Here is a tiny trained network, its code and every weight. The questions are about switching its units off for an input and a class, where a switched-off unit gives its printed mean instead of its output.

import numpy as np


def w(rows, s, z=0):
    codes = np.array(rows[::2]) - 128.0
    scale = np.full(codes.shape[1], s)
    scale[-1] = z or s
    return codes * scale


def f(y):
    return np.maximum(y, 0)


def log_softmax(a):
    a = a - a.max(-1, keepdims=True)
    return a - np.log(np.exp(a).sum(-1, keepdims=True))


def net(x, mask):
    res = np.array(x, float).reshape(1, 7) / 4 @ E
    y = f(res @ A[0][:, :-1].T + A[0][:, -1])
    res = res + np.where(mask, y, B[0][:, -1]) @ B[0][:, :-1]
    return log_softmax(res[-1] @ U[:, :-1].T + U[:, -1])


A, B = {}, {}
E = w([
[132,140,122,140,139,142,141],'x0',
[124,134,128,135,135,137,139],'x1',
[131,105,121,99,123,107,74],'x2',
[127,203,175,19,64,221,91],'x3',
[139,133,111,129,141,137,110],'x4',
[63,85,45,207,26,221,103],'x5',
[139,254,130,198,65,33,59],'x6',
],0.0089)
A[0] = w([
[123,219,113,153,96,90,71,106],'n1',
[123,85,38,169,80,120,148,109],'n2',
[140,208,166,209,26,43,80,114],'n3',
[135,229,159,25,89,228,115,52],'n4',
[54,57,45,229,1,186,86,140],'n5',
[106,57,121,59,189,210,176,107],'n6',
[132,226,83,175,70,60,106,126],'n7',
[136,152,170,38,236,42,144,229],'n8',
[248,154,216,56,191,54,176,177],'n9',
[134,16,111,70,165,169,180,95],'n10',
[59,153,65,108,46,193,118,151],'n11',
[176,187,155,45,54,206,109,50],'n12',
[145,78,43,109,64,144,24,135],'n13',
[109,237,116,175,99,70,93,145],'n14',
[169,52,20,177,162,31,181,9],'n15',
[163,175,184,66,219,50,145,187],'n16',
[157,30,46,227,200,24,149,54],'n17',
[72,106,84,167,77,184,147,161],'n18',
[120,11,120,65,177,195,168,72],'n19',
[180,182,151,165,160,125,79,143],'n20',
[130,106,55,176,9,167,114,202],'n21',
[159,95,155,254,149,68,143,35],'n22',
],0.0072,0.0016)
B[0] = w([
[182,64,157,109,144,114,132,186],'n1',
[66,130,116,139,155,118,148,179],'n2',
[207,97,141,110,107,125,179,216],'n3',
[104,155,216,255,83,60,51,220],'n4',
[93,234,88,65,139,177,149,251],'n5',
[200,46,156,104,120,111,156,220],'n6',
[229,100,124,123,130,164,174,199],'n7',
[89,182,126,99,153,130,175,230],'n8',
[88,234,73,107,150,154,157,241],'n9',
[213,98,132,116,111,113,144,212],'n10',
[86,160,115,137,146,127,147,204],'n11',
[65,144,239,212,99,99,81,205],'n12',
[113,151,101,119,170,94,115,180],'n13',
[240,33,120,77,114,163,171,198],'n14',
[105,130,166,205,62,105,81,202],'n15',
[37,212,26,91,141,189,153,224],'n16',
[74,130,182,200,110,96,61,226],'n17',
[105,156,94,94,148,136,175,196],'n18',
[213,60,155,98,108,150,169,222],'n19',
[144,98,98,107,144,138,149,163],'n20',
[103,148,71,80,117,164,135,210],'n21',
[123,129,165,168,113,91,100,187],'n22',
],0.0074,0.012)
U = w([
[16,214,15,59,154,184,160,175],'0',
[254,61,139,88,117,160,165,2],'1',
[27,145,232,248,91,110,41,207],'2',
],0.0081,0.00054)

Each question gives the input, the list of numbers given to net, and the class t.
The units are the neurons (one row each of A and B). Each row of codes is followed by its name. A weight is (code - 128) times the scale printed after its matrix; where a second scale follows, it is the last column's (A, B and U).
mask holds one flag per neuron, in row order. A switched-off neuron (its flag False) gives its mean, the last column of its row in B, instead of its output. The means were averaged over made-up inputs and are rounded, as every weight is.
A unit's drop is (log p(t) with every unit on - log p(t) with that unit switched off) / (log p(t) with every unit on - log p(t) with every unit switched off).
The circuit of an input: a set's keep is (log p(t) with only the set's units on - log p(t) with every unit switched off) / (log p(t) with every unit on - log p(t) with every unit switched off). Starting from the 12 units with the biggest drops (on a tie, the unit counted first), units are removed one at a time, each time the one whose removal leaves the highest keep (on an exact tie, the one counted first), for as long as the keep stays at least 0.8.
circuit, biggest first: the units of the circuit, biggest drop first
k most important neurons: the k neurons with the biggest drops, biggest first
drop when u is switched off: that unit's drop, to one decimal
input [5,-7,2,-8,4,-7,-2], class 2: 4 most important neurons : [n17, n15, n5, n22]
input [-1,4,-4,-5,-6,3,-6], class 1: circuit, biggest first : [n19]
input [8,-7,3,-5,-7,-6,-1], class 0: 2 most important neurons : [n16, n9]
input [5,4,0,-6,7,-1,-5], class 2: 2 most important neurons : [n17, n15]
input [1,-8,-2,7,4,-2,-8], class 1: 4 most important neurons : [n19, n6, n10, n17]
input [-1,7,0,7,6,6,5], class 2: 2 most important neurons : [n4, n12]
input [-8,-5,-8,-2,5,1,-3], class 1: 3 most important neurons : [n4, n12, n16]
input [0,-3,1,8,0,-4,7], class 2: 4 most important neurons : [n4, n12, n19, n6]
input [-8,-5,0,4,0,-5,7], class 1: 2 most important neurons : [n14, n3]
input [-5,-1,3,7,-6,-1,-5], class 2: 2 most important neurons : [n4, n12]
input [-1,7,5,-4,-5,-8,6], class 0: 2 most important neurons : [n16, n9]
input [-4,4,-3,-4,4,4,-6], class 1: 2 most important neurons : [n19, n16]
input [7,0,3,-6,-3,-4,8], class 1: drop when n14 is switched off : 0.2
input [1,1,3,-5,7,-8,-5], class 0: drop when n16 is switched off : 0.1
input [3,-5,-6,8,8,5,-5], class 2: circuit, biggest first : [n4]
input [-3,-1,-7,3,1,1,5], class 1: drop when n12 is switched off : 0.0
